Below are the code and all the weights of a small trained network. Each question names an input and a target symbol and asks about switching units off, where a switched-off unit gives its printed mean instead of its output.

import numpy as np


def w(rows, s, z=0):
    codes = np.array(rows[::2]) - 128.0
    scale = np.full(codes.shape[1], s)
    scale[-1] = z or s
    return codes * scale


def f(y):
    return y / 2 * (1 + np.tanh(0.7978845608 * (y + 0.044715 * y**3)))


def softmax(a):
    e = np.exp(a - a.max(-1, keepdims=True))
    return e / e.sum(-1, keepdims=True)


def log_softmax(a):
    a = a - a.max(-1, keepdims=True)
    return a - np.log(np.exp(a).sum(-1, keepdims=True))


def net(x, mask):
    ids = ['αβγδελξτφω'.index(c) for c in x.split()]
    T = len(ids)
    res = E[ids] + P[:T]
    r = res
    for j in range(2):
        rows = slice(3 * j, 3 * j + 3)
        q, k, v = (r @ M[0][rows].T for M in (Q, K, V))
        z = softmax(np.where(np.tri(T) > 0, q @ k.T / 3**0.5, -1e9)) @ v
        o = O[0][rows]
        res = res + np.where(mask[j], z, o[:, -1]) @ o[:, :-1]
    y = f(res @ A[0][:, :-1].T + A[0][:, -1])
    res = res + np.where(mask[2:18], y, B[0][:, -1]) @ B[0][:, :-1]
    return log_softmax(res[-1] @ U[:, :-1].T + U[:, -1])


Q, K, V, O, A, B = {}, {}, {}, {}, {}, {}
E = w([
[162,36,116,89],'α',
[191,66,223,73],'β',
[15,120,169,126],'γ',
[172,146,86,211],'δ',
[120,9,15,108],'ε',
[181,96,178,215],'λ',
[139,120,11,150],'ξ',
[151,163,102,117],'τ',
[168,111,113,38],'φ',
[159,39,88,204],'ω',
],0.014)
P = w([
[252,165,142,127],'0',
[212,124,128,119],'1',
[190,129,132,120],'2',
[172,129,127,120],'3',
[136,127,139,113],'4',
[130,121,143,115],'5',
[122,124,140,120],'6',
[118,119,147,116],'7',
[126,118,142,120],'8',
[120,119,135,118],'9',
[122,108,149,116],'10',
],0.011)
Q[0] = w([
[150,85,98,42],'H1',
[185,45,186,108],'H1',
[7,210,205,67],'H1',
[255,137,101,92],'H2',
[36,137,133,128],'H2',
[160,173,181,131],'H2',
],0.011)
K[0] = w([
[77,97,161,60],'H1',
[105,125,145,111],'H1',
[252,107,99,85],'H1',
[59,148,157,116],'H2',
[195,130,131,97],'H2',
[134,176,150,152],'H2',
],0.016)
V[0] = w([
[126,156,14,119],'H1',
[102,250,161,99],'H1',
[154,187,148,210],'H1',
[83,103,98,197],'H2',
[133,84,167,107],'H2',
[142,183,134,73],'H2',
],0.012)
O[0] = w([
[166,101,2,118,64],'H1',
[129,205,114,73,4],'H1',
[207,191,144,217,56],'H1',
[54,183,75,174,58],'H2',
[56,54,172,146,186],'H2',
[235,111,116,40,108],'H2',
],0.0072,0.0034)
A[0] = w([
[184,248,176,165,202],'N1',
[84,102,57,180,175],'N2',
[166,84,141,139,28],'N3',
[127,196,120,164,88],'N4',
[169,102,150,186,24],'N5',
[93,112,190,157,125],'N6',
[113,214,104,201,82],'N7',
[124,194,144,212,146],'N8',
[58,155,188,103,255],'N9',
[250,86,51,80,8],'N10',
[121,110,81,158,77],'N11',
[166,151,118,165,77],'N12',
[158,70,162,105,169],'N13',
[176,108,167,99,244],'N14',
[117,121,110,107,175],'N15',
[189,127,109,105,173],'N16',
],0.011,0.0048)
B[0] = w([
[44,247,64,192,186],'N1',
[213,170,215,1,210],'N2',
[80,50,211,190,147],'N3',
[128,46,134,90,128],'N4',
[190,71,159,212,148],'N5',
[246,201,138,95,198],'N6',
[160,2,28,75,141],'N7',
[63,52,11,59,163],'N8',
[200,116,16,115,240],'N9',
[67,121,65,30,223],'N10',
[147,110,163,82,146],'N11',
[158,118,77,165,137],'N12',
[39,139,176,205,253],'N13',
[53,198,142,168,255],'N14',
[115,155,178,164,158],'N15',
[75,200,155,54,182],'N16',
],0.0057,0.0071)
U = w([
[187,89,112,124,92],'α',
[140,187,184,99,77],'β',
[85,255,99,106,255],'γ',
[102,164,85,179,120],'δ',
[123,64,92,66,10],'ε',
[116,131,27,132,106],'λ',
[137,177,103,97,178],'ξ',
[29,173,111,65,84],'τ',
[20,102,97,141,114],'φ',
[192,160,84,46,113],'ω',
],0.0088,0.0043)

Each question gives the input, a string of symbols that net reads in full, and the target symbol t.
The units are the heads (3 rows each of Q, K, V and O) and the neurons (one row each of A and B). Each row of codes is followed by its name. A weight is (code - 128) times the scale printed after its matrix; where a second scale follows, it is the last column's (O, A, B and U).
mask holds one flag per unit, heads first, then neurons. A switched-off unit (its flag False) gives its mean, the last column of its rows in O or B, instead of its output. The means were averaged over made-up inputs and are rounded, as every weight is.
A unit's drop is (log p(t) with every unit on - log p(t) with that unit switched off) / (log p(t) with every unit on - log p(t) with every unit switched off).
The circuit of an input: a set's keep is (log p(t) with only the set's units on - log p(t) with every unit switched off) / (log p(t) with every unit on - log p(t) with every unit switched off). Starting from the 12 units with the biggest drops (on a tie, the unit counted first), units are removed one at a time, each time the one whose removal leaves the highest keep (on an exact tie, the one counted first), for as long as the keep stays at least 0.8.
units of the circuit, in order: the units of the circuit, biggest drop first
top k neurons: the k neurons with the biggest drops, biggest first
which heads matter: for each layer, one digit per head in row order, 1 if its drop is at least 0.15 and else 0, layers parted by /
drop of u: that unit's drop, to one decimal
input β ε φ, target τ: top 3 neurons => N10, N16, N14
input γ α φ, target γ: which heads matter => 10
input ω φ β λ α, target φ: units of the circuit, in order => N13, H1, H2
input β λ β β ε γ, target β: units of the circuit, in order => H1, N6
input ε β δ ω α, target φ: units of the circuit, in order => N13, H1
input γ τ τ, target γ: units of the circuit, in order => H1, N1
input λ β ξ ξ, target ω: units of the circuit, in order => H1, N2, N13
input γ ω τ β, target γ: units of the circuit, in order => H1, N14, N1
input β ω λ δ, target λ: units of the circuit, in order => H1, N8, N7, H2
input τ φ φ, target τ: which heads matter => 01
input γ γ γ β, target γ: which heads matter => 10
input ω φ β β, target β: which heads matter => 11
input γ ξ ξ φ, target γ: top neuron => N14
input ε δ ξ ε ξ β ω, target α: top neuron => N2
input γ ξ β λ, target γ: top 2 neurons => N1, N14
input β ε β β, target β: top 2 neurons => N6, N14
input β δ ω λ ε ω ξ, target ω: top 3 neurons => N2, N13, N14
input δ λ λ λ γ, target λ: top 2 neurons => N8, N7
input λ α φ λ λ, target δ: drop of N1 => 0.5
input β γ β ξ γ, target β: drop of H2 => 0.6
input λ φ ε, target ε: drop of N2 => 0.5
